Below are the code and all the weights of a small trained network. Each question names an input and a class and asks about switching units off, where a switched-off unit gives its printed mean instead of its output.

import numpy as np


def w(rows, s, z=0):
    codes = np.array(rows[::2]) - 128.0
    scale = np.full(codes.shape[1], s)
    scale[-1] = z or s
    return codes * scale


def norm(h):
    return h / np.sqrt((h * h).mean(-1, keepdims=True) + 1e-5)


def f(y):
    return np.maximum(y, 0)


def log_softmax(a):
    a = a - a.max(-1, keepdims=True)
    return a - np.log(np.exp(a).sum(-1, keepdims=True))


def net(x, mask):
    res = np.array(x, float).reshape(1, 7) / 4 @ E
    u = 0
    for l in range(3):
        y = f(norm(res) @ A[l][:, :-1].T + A[l][:, -1])
        res = res + np.where(mask[u : u + 4], y, B[l][:, -1]) @ B[l][:, :-1]
        u += 4
    return log_softmax(norm(res)[-1] @ U[:, :-1].T + U[:, -1])


A, B = {}, {}
E = w([
[110,73,136,115,242,115,112,246,157,23,127],'x0',
[142,78,200,168,210,111,140,130,94,207,211],'x1',
[159,72,3,202,93,65,108,65,115,34,36],'x2',
[58,129,112,48,126,122,217,202,43,134,164],'x3',
[68,176,112,121,106,35,194,204,42,122,154],'x4',
[252,139,137,195,198,123,151,161,193,80,215],'x5',
[100,119,213,100,197,173,86,72,211,168,55],'x6',
],0.0021)
A[0] = w([
[214,124,158,197,159,103,128,119,206,143,165,119],'L0N1',
[79,46,190,113,255,81,147,168,82,105,123,41],'L0N2',
[116,119,199,112,127,125,186,168,134,209,121,3],'L0N3',
[147,180,130,155,86,91,191,151,92,128,166,104],'L0N4',
],0.004,0.0012)
B[0] = w([
[73,48,254,144,101,190,136,113,194,228,87,233],'L0N1',
[119,112,100,100,117,71,206,104,110,195,242,254],'L0N2',
[159,155,99,126,83,159,31,88,142,26,88,194],'L0N3',
[122,146,95,108,161,80,165,183,22,95,211,203],'L0N4',
],0.0044,0.0034)
A[1] = w([
[70,177,198,28,100,178,116,143,132,202,152,123],'L1N1',
[252,95,139,155,137,242,142,104,198,142,171,80],'L1N2',
[100,188,238,73,143,237,67,173,195,133,98,53],'L1N3',
[141,191,141,145,24,151,144,109,32,227,141,7],'L1N4',
],0.0031,0.0019)
B[1] = w([
[116,134,220,97,168,224,93,98,197,96,30,252],'L1N1',
[158,8,163,248,127,69,222,173,146,203,181,222],'L1N2',
[245,113,4,209,58,90,103,190,135,67,62,230],'L1N3',
[1,181,205,24,231,146,103,50,141,213,243,194],'L1N4',
],0.0033,0.0029)
A[2] = w([
[140,119,83,152,86,92,141,77,97,188,104,7],'L2N1',
[196,92,165,255,146,105,119,97,160,183,149,148],'L2N2',
[145,132,127,161,67,144,83,73,76,152,85,106],'L2N3',
[123,72,75,190,114,76,109,91,107,105,106,183],'L2N4',
],0.0047,0.0015)
B[2] = w([
[168,75,160,176,185,103,164,215,79,107,175,155],'L2N1',
[158,14,190,126,107,255,175,227,218,237,64,253],'L2N2',
[109,177,116,74,176,104,168,145,105,131,220,174],'L2N3',
[197,113,141,189,114,160,73,143,193,105,71,194],'L2N4',
],0.0058,0.0049)
U = w([
[193,194,66,176,86,145,60,117,178,29,37,9],'0',
[109,163,68,139,127,28,183,178,1,110,230,122],'1',
[167,32,184,164,114,210,142,182,218,189,80,227],'2',
[46,193,179,53,139,156,124,48,128,195,166,136],'3',
],0.0074,0.0012)

Each question gives the input, the list of numbers given to net, and the class t.
The units are the neurons (one row each of A and B). Each row of codes is followed by its name. A weight is (code - 128) times the scale printed after its matrix; where a second scale follows, it is the last column's (A, B and U).
mask holds one flag per neuron, layer by layer. A switched-off neuron (its flag False) gives its mean, the last column of its row in B, instead of its output. The means were averaged over made-up inputs and are rounded, as every weight is.
A unit's drop is (log p(t) with every unit on - log p(t) with that unit switched off) / (log p(t) with every unit on - log p(t) with every unit switched off).
The circuit of an input: a set's keep is (log p(t) with only the set's units on - log p(t) with every unit switched off) / (log p(t) with every unit on - log p(t) with every unit switched off). Starting from all 12 units, units are removed one at a time, each time the one whose removal leaves the highest keep (on an exact tie, the one counted first), for as long as the keep stays at least 0.8.
units of the circuit, in order: the units of the circuit, biggest drop first
top k neurons: the k neurons with the biggest drops, biggest first
k most important neurons of layer l: the k neurons of layer l with the biggest drops, biggest first
drop of u: that unit's drop, to one decimal
input [7,-8,4,8,7,5,5], class 1: units of the circuit, in order	[L2N2]
input [-8,4,-7,-6,-6,-8,-7], class 3: units of the circuit, in order	[L1N4 L2N2]
input [3,0,6,-4,3,-5,6], class 0: units of the circuit, in order	[L2N2 L0N1]
input [3,-8,3,-7,5,-5,-4], class 0: top 2 neurons	[L2N2 L2N4]
input [-1,-2,7,-2,8,-8,5], class 0: top 3 neurons	[L2N4 L0N2 L2N2]
input [-3,2,-4,6,3,6,-1], class 1: units of the circuit, in order	[L0N4 L2N2]
input [-6,-6,-5,-5,-5,-2,-8], class 3: units of the circuit, in order	[L1N4 L2N2]
input [-4,-8,-8,0,3,-4,2], class 3: top 3 neurons	[L2N2 L1N4 L2N4]
input [-8,-6,5,-2,-1,-5,0], class 1: top 3 neurons	[L2N2 L2N3 L2N1]
input [-6,-4,8,4,4,-6,7], class 1: units of the circuit, in order	[L2N2 L2N1]
input [-5,-4,0,-2,-6,-7,2], class 3: 2 most important neurons of layer 2	[L2N2 L2N3]
input [8,-8,1,5,-4,0,-6], class 0: units of the circuit, in order	[L2N2 L0N2]
input [6,-4,5,-8,8,1,-2], class 0: top 3 neurons	[L2N2 L1N2 L0N1]
input [3,-5,-3,4,3,-4,2], class 3: 2 most important neurons of layer 2	[L2N2 L2N4]
input [2,2,7,0,3,0,-6], class 0: top 2 neurons	[L2N4 L0N2]
input [-6,4,6,-8,7,-2,-4], class 1: units of the circuit, in order	[L2N3]
input [-6,8,5,4,3,-4,0], class 1: 2 most important neurons of layer 2	[L2N2 L2N1]
input [-7,-6,-6,2,0,5,-3], class 1: top 2 neurons	[L0N4 L0N1]
input [4,4,-5,4,1,-6,0], class 3: top 3 neurons	[L2N2 L0N2 L1N1]
input [7,-7,8,-4,-5,-6,4], class 0: top neuron	[L2N2]
input [-3,-4,-7,-2,4,-4,5], class 0: top 2 neurons	[L1N3 L0N2]
input [5,8,-5,4,-7,-7,-1], class 3: top 2 neurons	[L0N2 L2N2]
input [0,-2,8,-6,8,-7,7], class 0: top 2 neurons	[L2N2 L2N4]
input [5,-3,6,2,6,5,0], class 1: 2 most important neurons of layer 0	[L0N3 L0N4]
input [7,-5,4,-1,-6,-7,-1], class 0: drop of L2N2	0.4
input [5,4,7,6,-2,-4,-8], class 1: drop of L2N2	0.6
